Below is a small trained network, with its code and all its weights. Each question gives an input and a target symbol and asks what happens when units are switched off, that is, made to give their printed mean instead of their output.

import numpy as np


def w(rows, s, z=0):
    codes = np.array(rows[::2]) - 128.0
    scale = np.full(codes.shape[1], s)
    scale[-1] = z or s
    return codes * scale


def norm(h):
    return h / np.sqrt((h * h).mean(-1, keepdims=True) + 1e-5)


def softmax(a):
    e = np.exp(a - a.max(-1, keepdims=True))
    return e / e.sum(-1, keepdims=True)


def log_softmax(a):
    a = a - a.max(-1, keepdims=True)
    return a - np.log(np.exp(a).sum(-1, keepdims=True))


def net(x, mask):
    ids = ['βηθξπστ'.index(c) for c in x.split()]
    T = len(ids)
    res = E[ids] + P[:T]
    u = 0
    for l in range(3):
        r = norm(res)
        for j in range(3):
            rows = slice(3 * j, 3 * j + 3)
            q, k, v = (r @ M[l][rows].T for M in (Q, K, V))
            z = softmax(np.where(np.tri(T) > 0, q @ k.T / 3**0.5, -1e9)) @ v
            o = O[l][rows]
            res = res + np.where(mask[u + j], z, o[:, -1]) @ o[:, :-1]
        u += 3
    return log_softmax(norm(res)[-1] @ U[:, :-1].T + U[:, -1])


Q, K, V, O = {}, {}, {}, {}
E = w([
[139,121,198,108],'β',
[137,139,159,180],'η',
[202,252,236,97],'θ',
[128,206,105,113],'ξ',
[154,92,71,215],'π',
[121,185,79,107],'σ',
[128,155,84,89],'τ',
],0.0025)
P = w([
[253,182,148,203],'0',
[127,185,173,154],'1',
[181,138,136,132],'2',
[36,146,170,158],'3',
[118,113,148,117],'4',
[14,114,179,180],'5',
[70,106,132,121],'6',
],0.0015)
Q[0] = w([
[77,112,164,129],'L0H0',
[121,148,90,187],'L0H0',
[73,112,147,139],'L0H0',
[39,131,154,202],'L0H1',
[84,157,111,72],'L0H1',
[35,139,127,145],'L0H1',
[125,170,120,39],'L0H2',
[166,2,183,110],'L0H2',
[169,21,179,99],'L0H2',
],0.0066)
K[0] = w([
[60,164,113,60],'L0H0',
[85,80,220,157],'L0H0',
[71,153,146,93],'L0H0',
[124,132,187,252],'L0H1',
[139,49,108,133],'L0H1',
[149,62,153,224],'L0H1',
[121,106,124,2],'L0H2',
[185,125,216,154],'L0H2',
[190,107,214,138],'L0H2',
],0.006)
V[0] = w([
[89,117,2,169],'L0H0',
[54,161,69,96],'L0H0',
[81,173,138,45],'L0H0',
[228,95,156,89],'L0H1',
[209,115,141,99],'L0H1',
[142,194,139,159],'L0H1',
[121,169,1,119],'L0H2',
[165,165,170,116],'L0H2',
[79,124,243,56],'L0H2',
],0.0022)
O[0] = w([
[41,199,101,149,99],'L0H0',
[121,186,54,203,138],'L0H0',
[180,160,91,189,166],'L0H0',
[62,156,108,250,148],'L0H1',
[126,157,108,199,167],'L0H1',
[192,175,96,156,250],'L0H1',
[230,120,214,110,249],'L0H2',
[161,191,110,136,193],'L0H2',
[89,120,42,198,77],'L0H2',
],0.0021,0.0013)
Q[1] = w([
[195,126,115,35],'L1H0',
[19,114,80,254],'L1H0',
[29,82,73,197],'L1H0',
[62,129,78,241],'L1H1',
[116,85,223,74],'L1H1',
[235,183,149,48],'L1H1',
[160,4,118,153],'L1H2',
[195,36,185,201],'L1H2',
[246,234,159,217],'L1H2',
],0.0052)
K[1] = w([
[193,134,128,77],'L1H0',
[7,104,129,161],'L1H0',
[16,114,132,128],'L1H0',
[2,199,106,92],'L1H1',
[176,115,216,174],'L1H1',
[222,99,91,134],'L1H1',
[192,61,110,185],'L1H2',
[194,96,176,172],'L1H2',
[151,211,212,133],'L1H2',
],0.0073)
V[1] = w([
[111,140,170,114],'L1H0',
[184,142,86,101],'L1H0',
[118,109,123,2],'L1H0',
[168,98,159,113],'L1H1',
[105,159,228,55],'L1H1',
[106,55,86,100],'L1H1',
[79,139,131,55],'L1H2',
[72,146,151,51],'L1H2',
[92,137,202,48],'L1H2',
],0.0034)
O[1] = w([
[112,124,96,103,132],'L1H0',
[138,56,115,225,180],'L1H0',
[186,215,87,166,63],'L1H0',
[216,88,84,96,131],'L1H1',
[8,100,27,5,147],'L1H1',
[216,228,123,137,2],'L1H1',
[149,189,190,235,96],'L1H2',
[157,154,191,218,104],'L1H2',
[246,132,200,234,118],'L1H2',
],0.0021,0.003)
Q[2] = w([
[174,162,155,105],'L2H0',
[104,206,78,48],'L2H0',
[1,135,84,131],'L2H0',
[74,110,188,207],'L2H1',
[16,110,113,78],'L2H1',
[208,219,52,147],'L2H1',
[119,115,68,162],'L2H2',
[100,153,188,116],'L2H2',
[145,130,118,216],'L2H2',
],0.006)
K[2] = w([
[177,134,114,162],'L2H0',
[172,110,233,131],'L2H0',
[88,135,168,100],'L2H0',
[29,165,194,181],'L2H1',
[68,133,122,84],'L2H1',
[254,169,55,120],'L2H1',
[112,168,147,196],'L2H2',
[148,80,126,130],'L2H2',
[149,146,199,168],'L2H2',
],0.0084)
V[2] = w([
[222,192,184,166],'L2H0',
[132,104,86,156],'L2H0',
[112,99,123,73],'L2H0',
[196,27,68,96],'L2H1',
[218,251,113,175],'L2H1',
[134,100,13,199],'L2H1',
[114,132,78,48],'L2H2',
[100,122,109,120],'L2H2',
[96,76,58,153],'L2H2',
],0.0028)
O[2] = w([
[134,70,107,219,58],'L2H0',
[122,178,123,126,119],'L2H0',
[125,122,179,99,202],'L2H0',
[37,177,118,189,208],'L2H1',
[48,100,161,52,22],'L2H1',
[100,192,251,136,107],'L2H1',
[186,89,140,159,253],'L2H2',
[133,96,121,144,140],'L2H2',
[107,83,89,181,141],'L2H2',
],0.0028,0.0013)
U = w([
[153,1,125,211,215],'β',
[65,70,96,18,148],'η',
[200,151,111,106,75],'θ',
[107,136,160,95,5],'ξ',
[58,219,151,214,164],'π',
[195,185,47,99,90],'σ',
[210,157,213,163,141],'τ',
],0.0076,0.0022)

Each question gives the input, a string of symbols that net reads in full, and the target symbol t.
The units are the heads (3 rows each of Q, K, V and O). Each row of codes is followed by its name. A weight is (code - 128) times the scale printed after its matrix; where a second scale follows, it is the last column's (O and U).
mask holds one flag per head, layer by layer. A switched-off head (its flag False) gives its mean, the last column of its rows in O, instead of its output. The means were averaged over made-up inputs and are rounded, as every weight is.
A unit's drop is (log p(t) with every unit on - log p(t) with that unit switched off) / (log p(t) with every unit on - log p(t) with every unit switched off).
The circuit of an input: a set's keep is (log p(t) with only the set's units on - log p(t) with every unit switched off) / (log p(t) with every unit on - log p(t) with every unit switched off). Starting from all 9 units, units are removed one at a time, each time the one whose removal leaves the highest keep (on an exact tie, the one counted first), for as long as the keep stays at least 0.8.
units of the circuit, in order: the units of the circuit, biggest drop first
most important unit: the unit with the biggest drop
heads that matter: for each layer, one digit per head in row order, 1 if its drop is at least 0.15 and else 0, layers parted by /
drop when u is switched off: that unit's drop, to one decimal
input τ τ π τ ξ, target τ: most important unit	L1H2
input τ σ τ ξ σ, target π: units of the circuit, in order	(L2H1 L1H0)
input ξ τ τ ξ ξ, target π: units of the circuit, in order	(L1H0 L2H1)
input β τ β τ β, target η: heads that matter	011 / 101 / 100
input β β τ ξ, target σ: heads that matter	111 / 000 / 010
input σ θ τ β, target β: heads that matter	000 / 001 / 010
input ξ τ ξ, target η: heads that matter	001 / 000 / 010
input ξ ξ β π β τ, target τ: heads that matter	010 / 001 / 010
input τ π ξ τ π, target η: heads that matter	000 / 001 / 000
input τ θ π β τ, target τ: units of the circuit, in order	(L1H2 L1H1)
input τ ξ τ β π τ, target σ: heads that matter	101 / 111 / 110
input ξ θ τ η π τ ξ, target τ: units of the circuit, in order	(L1H2 L2H1)
input ξ ξ τ σ τ, target π: heads that matter	000 / 100 / 010
input τ β ξ τ θ π τ, target β: units of the circuit, in order	(L1H2)
input π θ τ β π, target η: units of the circuit, in order	(L1H2 L0H2 L1H0)
input ξ η σ, target η: heads that matter	000 / 000 / 010
input τ τ τ τ τ ξ σ, target π: drop when L2H1 is switched off	0.2
input τ β τ ξ π τ σ, target τ: drop when L0H0 is switched off	-0.1
input ξ τ ξ β π τ σ, target τ: drop when L0H2 is switched off	0.3
input θ τ ξ, target β: units of the circuit, in order	(L2H0)
